After every row comes one of two labels: whether the row has a hidden trait. Each part has its own trait and labels.
12.1,14.1,-0.8,-2.3,3.8,-75.9,-4.9,-7.9,8.8,-20.9,-0.4,18.8,2.2,6.2,-8.0,10.2,0.2,-1.2,42.2,7.4,12.0,11.2,3.7,15.4,-23.2,6.2,-17.7,-29.5,20.1,0.0,9.1,19.6,12.2,1.1,12.8,23.8,-26.6,0.9,2.3,-10.0,12.3,0.1,-8.3,-32.5,-11.9,4.2,3.9,-12.9,8.3,5.0,4.8,4.1,-14.1,1.7,1.6,4.8,13.0  Z20
-18.1,5.1,2.9,13.6,0.2,-64.0,-6.0,-1.7,9.9,-5.8,37.4,28.1,-19.7,9.2,-10.3,1.2,3.3,0.6,11.1,24.5,-11.3,12.7,3.5,-5.5,36.0,-21.4,-8.5,-11.4,-2.0,-0.6,-15.5,-8.8,8.2,6.1,7.3,-13.7,-8.0,-0.8,-3.0,-23.9,3.2,-25.9,-6.1,-35.5,0.1,4.7,5.4,-10.4,3.8,-1.5,8.7,-4.9,-5.8,13.2,-16.9,6.5,20.1  Z20
1.6,-4.1,11.4,-9.2,-11.3,-67.2,-2.1,-9.2,20.7,-17.4,-9.4,-4.7,19.5,-11.7,21.7,7.3,4.9,19.1,-9.3,8.5,4.6,8.4,-16.1,-7.5,-11.4,9.3,9.9,-15.7,0.5,-10.6,22.1,25.7,13.1,21.9,16.6,12.1,-6.5,-4.4,4.1,54.9,12.8,-1.6,12.0,-39.1,11.6,0.3,-5.6,-16.7,-4.0,13.7,-4.3,-1.2,4.0,-5.0,4.2,32.7,2.5  Z808
-11.5,10.2,16.0,3.5,4.9,-65.8,-0.4,-1.2,-0.9,-20.0,16.1,5.6,5.7,22.7,-5.9,3.1,-0.6,5.1,46.0,0.2,14.0,-13.5,11.4,-3.6,-0.8,-16.8,-5.1,-40.0,4.8,-4.8,-13.5,16.7,18.7,-10.3,-5.0,33.7,-13.7,8.0,-14.3,-8.9,15.0,10.1,-0.9,-33.5,-4.0,15.1,-2.1,-18.0,-19.4,18.3,22.9,2.7,-23.3,-4.0,1.0,5.1,6.1  Z20
-14.9,-21.1,-12.3,-3.9,-3.8,-73.3,-16.8,-3.0,13.8,-5.2,-27.0,-13.1,20.2,-0.3,10.0,7.1,6.1,12.7,-3.0,3.2,12.2,1.3,-14.3,-12.9,-15.7,5.8,3.7,-16.7,6.5,-14.7,11.2,39.8,-1.0,17.7,7.8,9.5,-7.5,13.4,3.8,40.1,8.2,13.8,-4.6,-35.1,-15.6,-5.4,-1.4,-14.1,-2.6,10.7,-11.3,-8.7,8.0,-3.7,6.6,29.7,-7.1  Z808
13.2,-12.1,-14.9,2.2,-8.2,-72.7,-2.5,-2.7,-6.7,22.9,-19.1,-5.8,-4.4,-21.3,4.7,-0.2,-0.5,-3.3,-42.1,0.4,-13.6,13.5,-14.3,0.9,0.5,17.0,3.2,37.0,-2.7,5.0,16.9,-11.1,-19.0,6.6,6.9,-33.3,9.0,-8.2,16.2,8.0,-19.5,-11.2,-0.9,-35.5,5.4,-13.7,2.3,18.0,17.7,-14.2,-18.0,-1.4,21.3,5.8,1.9,-4.4,-2.3  Z20
-14.3,11.4,21.1,0.5,4.9,-64.1,3.0,-0.5,3.2,-22.9,20.7,2.7,6.8,17.7,-0.7,2.2,0.2,9.0,36.3,2.2,12.4,-16.8,10.6,-5.4,0.9,-19.8,-0.1,-38.2,0.3,-5.3,-13.0,11.6,20.2,-7.8,-3.7,28.3,-6.7,5.9,-13.8,-0.9,13.5,10.8,4.1,-33.4,3.4,14.4,-4.0,-16.3,-21.5,17.9,22.5,3.5,-23.1,-5.1,-1.5,8.6,5.6  Z808
-4.6,-17.2,3.2,7.1,-8.1,-69.4,1.7,1.3,-14.2,23.4,-3.0,-16.8,0.0,-15.4,9.3,-4.6,-0.8,4.2,-43.1,-0.8,-13.7,-7.9,-9.5,-15.4,18.0,-2.6,14.6,31.9,-16.1,2.0,1.0,-17.5,-11.6,0.7,-4.3,-31.4,18.5,-4.5,4.2,8.1,-24.7,-8.9,7.5,-28.3,16.9,-7.7,-2.9,13.9,-4.4,-2.1,-4.8,-2.1,21.7,2.2,-0.6,-0.7,-3.4  Z808

2.5,-6.1,-7.3,-10.9,-1.2,-29.1,9.4,-4.5,6.2,-3.1,2.6,13.1,7.5,3.1,-14.3,-3.4,5.6,5.6,-1.2,-2.2,-16.6,-10.9,-4.3,-0.8,-0.1,-27.0,-2.8,5.1,31.5,4.9,4.0,22.5,-7.2,-15.6,3.1,0.5,-3.1,8.5,7.1,0.8,6.6,-2.9,-3.9,-3.4,-3.6,2.0,8.4,1.5,-1.6,3.8,-5.5,20.4,-5.4,5.2,9.9,-2.7  E
-2.5,-10.1,3.2,20.3,-2.9,19.1,-8.2,-0.5,0.0,33.6,4.9,2.2,-2.3,-4.4,9.8,-7.1,-5.8,-6.3,-8.6,-3.1,26.2,31.6,6.2,8.3,0.6,28.5,-4.8,-4.6,-40.8,-4.2,-7.0,-7.9,0.9,41.3,17.3,5.5,10.8,-91.2,-22.7,-8.8,-7.2,2.7,7.9,7.3,4.8,-8.2,4.5,-4.6,8.9,-0.8,7.7,-19.9,4.6,-6.9,-33.4,10.3  B
5.9,-7.4,-12.4,-19.5,-2.8,-48.9,16.9,-11.4,17.4,-3.4,8.7,29.8,17.5,7.8,-12.2,-8.0,10.8,10.3,-5.3,-6.5,-22.6,-21.5,-6.7,-2.3,0.8,-25.6,-7.5,10.9,68.8,9.3,9.3,48.5,-15.3,-28.0,8.0,2.2,-7.1,13.2,13.3,3.0,14.6,-5.6,-5.4,-5.6,-3.5,4.0,20.6,2.2,-2.2,9.8,-7.7,35.8,-6.0,10.6,21.5,-2.4  B
-2.5,-3.5,2.4,12.1,-1.3,18.1,-4.5,5.4,-5.0,26.9,-1.6,-4.7,-4.1,-4.3,5.6,-0.3,-5.0,-5.7,1.8,1.2,12.3,14.4,3.9,2.4,-1.8,17.3,1.1,-5.5,-34.8,-2.0,-6.5,0.1,7.8,19.0,3.8,0.5,3.6,-31.9,-8.0,-3.7,-8.2,5.8,3.8,1.4,4.3,-7.9,-3.6,-1.2,0.4,-2.8,5.2,-12.3,2.8,-9.3,-8.4,4.7  E
0.8,8.8,-0.8,-20.7,2.9,-4.9,9.4,2.2,-4.3,-8.9,-4.4,-11.2,-1.1,2.4,-12.1,8.0,5.2,6.4,14.8,5.1,-21.2,-19.5,-5.4,-2.8,-0.7,-21.5,8.4,5.8,46.4,3.5,6.0,-1.6,-6.5,-23.8,-3.6,-1.7,-7.3,68.2,24.9,7.6,7.6,-0.2,-5.8,-4.9,-1.3,7.8,-9.9,4.5,-1.1,-0.1,-6.7,14.9,-2.6,10.5,32.9,-3.5  E
-1.4,6.1,9.1,13.1,3.0,32.3,-10.6,5.1,-2.9,-4.9,-4.6,-9.2,-4.2,-1.7,12.0,5.1,-5.0,-5.4,1.8,2.7,19.2,8.3,4.2,1.4,1.7,31.6,3.4,-5.6,-42.2,-7.0,-4.0,-14.6,6.3,12.7,-7.2,-1.2,2.4,7.6,-7.9,-0.7,-9.0,1.9,3.8,5.1,3.7,0.1,-8.5,-1.1,0.4,-1.7,5.5,-18.7,6.2,-2.6,-10.1,1.0  E
1.5,-21.7,-12.6,-7.0,-5.8,-41.3,14.4,-8.9,5.4,42.2,12.7,25.2,11.6,-2.0,-15.7,-13.6,1.5,-2.9,-4.3,-4.0,-12.3,9.4,-1.1,3.5,-4.9,-33.6,-4.4,2.5,18.8,14.1,-5.1,49.9,-1.4,10.6,20.7,3.8,3.5,-46.9,-2.8,-8.5,-1.3,5.0,0.8,-4.5,-0.8,-11.1,14.5,0.2,-1.6,3.6,-3.3,13.9,-8.3,-5.9,-2.5,6.5  E
5.5,-11.0,-11.0,12.5,-3.2,-56.4,1.4,-10.6,23.1,59.3,15.4,38.5,16.9,7.0,1.9,-10.0,1.3,-0.1,-13.1,-8.8,8.1,28.5,2.5,10.4,4.3,-8.6,-10.0,3.5,-4.0,3.1,-1.2,47.4,-17.0,42.1,35.0,13.7,11.5,-77.3,-24.8,-7.8,-2.9,-8.9,2.8,7.2,-5.3,-6.7,32.7,-5.4,16.4,12.5,2.2,7.4,-2.2,-6.0,-35.1,14.9  B
0.6,-3.5,-7.8,-16.5,-1.6,-31.7,13.1,-3.0,-0.2,0.6,1.9,6.3,5.4,0.2,-12.9,-0.6,2.7,2.8,4.0,2.0,-18.7,-12.6,-4.2,-3.0,-2.9,-30.8,2.4,4.2,30.2,8.0,2.6,16.4,0.3,-18.3,-2.0,-2.3,-4.4,17.9,13.0,2.5,4.3,2.9,-2.6,-5.9,-1.5,-0.8,2.8,3.3,-6.1,1.2,-5.3,15.0,-4.7,3.9,17.8,-3.6  E

Part 3:
-17.5,0.1,-17.2,-8.0,8.1,3.8,-0.9,-7.2,-3.8,13.1,11.0,11.2,-2.0,-4.7,13.2,4.7,12.0  (92)
-4.4,-3.4,-16.2,4.7,3.1,-1.4,1.1,-1.7,-2.5,4.7,9.4,4.1,-0.3,10.1,13.2,-2.7,13.3  (91)
-9.8,-11.4,-22.3,-3.2,2.2,1.3,5.6,-8.3,3.6,14.0,13.5,20.1,2.0,22.4,-6.0,-4.2,12.6  (92)
-12.4,7.6,-7.0,-8.3,10.5,7.6,-7.5,-7.0,-8.0,10.0,12.1,-4.8,-4.4,-21.9,20.1,5.2,9.1  (91)
-23.5,-16.4,-16.0,-21.3,7.1,14.4,-1.7,-9.4,1.6,18.8,3.5,16.8,1.6,0.7,-27.5,4.1,-20.0  (92)
-11.9,-16.6,-27.8,9.3,2.4,-3.9,7.4,-5.6,0.2,11.5,15.5,14.2,4.2,10.5,-2.3,-6.2,27.5  (91)
-19.0,-18.2,-31.6,11.7,5.7,-7.1,7.9,-8.1,-6.5,18.7,26.2,15.6,5.2,1.3,12.9,-7.6,44.5  (92)
-10.4,-31.0,-23.8,3.4,-3.3,-4.4,9.6,-7.5,13.5,13.9,11.2,21.9,9.7,40.7,-31.7,-7.7,9.5  (91)
-20.0,-19.6,-25.9,-5.5,5.2,2.9,5.0,-8.9,2.2,18.1,14.1,15.5,3.6,12.5,-4.8,-0.4,13.1  (92)
-25.9,-13.3,-23.8,-14.3,6.0,12.3,-2.7,-8.7,0.1,18.8,7.8,12.3,8.3,-9.3,-27.9,2.1,-15.3  (92)
-4.9,-13.5,-20.8,9.7,-1.0,-2.7,5.0,-3.5,1.1,7.1,9.5,7.3,3.7,9.8,-4.7,-5.4,10.7  (91)
-17.3,-23.8,-20.4,-9.8,-0.2,10.3,-0.6,-5.9,7.7,11.3,3.2,23.6,9.8,0.6,-24.6,-2.1,-24.2  (91)
-12.7,-26.8,-30.1,-7.1,-0.2,1.4,10.4,-9.4,16.7,18.9,16.8,31.1,6.2,66.7,-26.3,-4.0,7.8  (91)
-6.9,-19.5,-38.3,23.7,-0.8,-23.4,23.1,-5.5,5.4,17.5,32.9,23.5,0.2,72.1,29.1,-13.8,77.8  (92)
-9.0,-20.2,-15.1,-0.4,-2.2,-0.5,5.3,-3.9,10.1,7.7,6.3,12.4,7.4,24.1,-18.8,-2.9,-6.8  (91)
-15.1,-18.4,-26.5,-2.8,4.5,4.7,3.5,-8.3,2.5,17.6,14.1,15.2,3.8,9.6,-10.1,-4.0,5.1  (91)
-12.8,-13.5,-22.8,-7.4,3.8,-0.5,8.1,-9.5,4.2,15.6,18.9,21.0,-0.2,36.7,-0.6,-2.3,23.8  (92)
-2.9,-2.2,1.6,-13.8,2.9,2.0,-0.2,-4.8,2.3,11.0,7.5,11.9,-4.2,30.3,2.7,4.6,3.2  (91)
-9.4,-18.0,-23.9,13.4,-3.2,-10.9,9.4,-2.1,3.0,-2.7,12.1,10.4,6.8,13.4,-4.7,-10.3,21.0  (91)
-14.8,-13.8,-15.0,-11.8,5.2,2.2,7.1,-8.7,5.3,14.2,14.6,22.4,-0.1,37.9,-3.8,2.1,11.9  (92)
-19.1,-21.8,-24.4,-6.2,4.2,3.1,5.6,-7.3,5.9,17.3,16.7,22.3,4.2,25.2,-6.6,0.1,6.4  (91)
-11.4,-22.2,-17.6,0.6,-2.5,-1.4,7.0,-4.3,9.0,9.8,9.7,11.4,8.4,24.4,-25.4,-4.7,1.5  (91)
-15.8,-27.5,-23.8,-4.8,-1.3,2.8,6.2,-7.0,7.7,12.4,7.9,17.8,6.8,22.7,-26.2,-4.7,0.9  (91)
-2.9,-17.2,-25.6,9.7,-2.1,-15.1,14.9,-5.2,10.7,11.1,20.4,20.4,1.3,48.8,6.2,-8.6,42.9  (91)
-26.2,-43.3,-36.3,-29.0,-2.5,11.6,6.1,-13.2,25.8,20.3,8.4,39.1,15.0,60.2,-77.8,1.8,-41.3  (92)
-23.1,-41.2,-30.5,-4.4,4.7,6.6,2.4,-10.2,0.3,19.7,15.0,19.5,5.2,9.9,-7.2,-2.6,11.1  (92)
-15.7,-11.9,-5.2,-17.8,5.8,9.6,-0.8,-8.5,4.5,16.9,9.4,20.6,0.7,19.2,-4.7,5.4,-5.4  (92)
-10.7,-28.5,-19.6,-0.4,-5.1,1.4,5.2,-3.1,13.2,10.1,3.3,14.6,12.5,41.9,-46.4,-4.2,-18.7  (91)
-9.7,-17.9,-16.1,0.0,3.2,-5.3,8.3,-8.3,6.5,13.8,19.7,22.6,1.3,38.2,5.5,-1.9,21.1  (91)
-15.8,-24.0,-40.3,-0.5,1.8,-1.7,11.5,-9.2,8.3,18.9,20.4,24.3,4.7,38.8,-13.9,-5.6,20.9  (92)
-21.9,-29.2,-44.0,5.2,0.5,-3.1,12.5,-9.1,7.2,25.1,17.5,25.4,10.3,28.4,-27.3,-7.9,19.2  (92)
-9.8,-22.9,-30.4,4.5,-0.9,-8.1,12.3,-8.2,10.8,18.6,22.9,21.1,2.3,54.5,2.4,-7.9,37.1  (92)
-6.2,-8.1,-14.9,2.4,2.8,-2.2,3.2,-4.9,2.8,12.0,14.0,11.7,3.3,10.1,2.7,-0.8,14.7  (91)
-10.1,-22.2,-28.1,-2.5,1.4,-0.3,10.2,-9.5,8.0,19.9,16.6,25.4,2.2,39.3,-4.5,-7.2,25.5  (92)
-16.9,-23.8,-15.7,-18.6,3.1,14.5,2.3,-8.8,12.2,15.6,9.7,28.1,6.8,35.6,-37.6,3.4,-21.9  (91)
-18.3,-20.2,-19.4,-17.2,2.2,10.3,1.8,-6.2,10.4,13.4,6.9,20.1,4.7,22.7,-37.9,1.4,-18.8  (91)
-11.8,-27.8,-41.0,14.1,-1.1,-8.6,12.1,-6.9,6.4,15.3,25.5,25.4,7.1,38.8,-12.5,-12.7,31.9  (91)
-10.4,-20.2,-20.1,7.1,-1.3,-3.5,5.8,-0.3,4.0,7.4,7.1,7.4,7.9,6.7,-17.2,-4.7,7.0  (91)
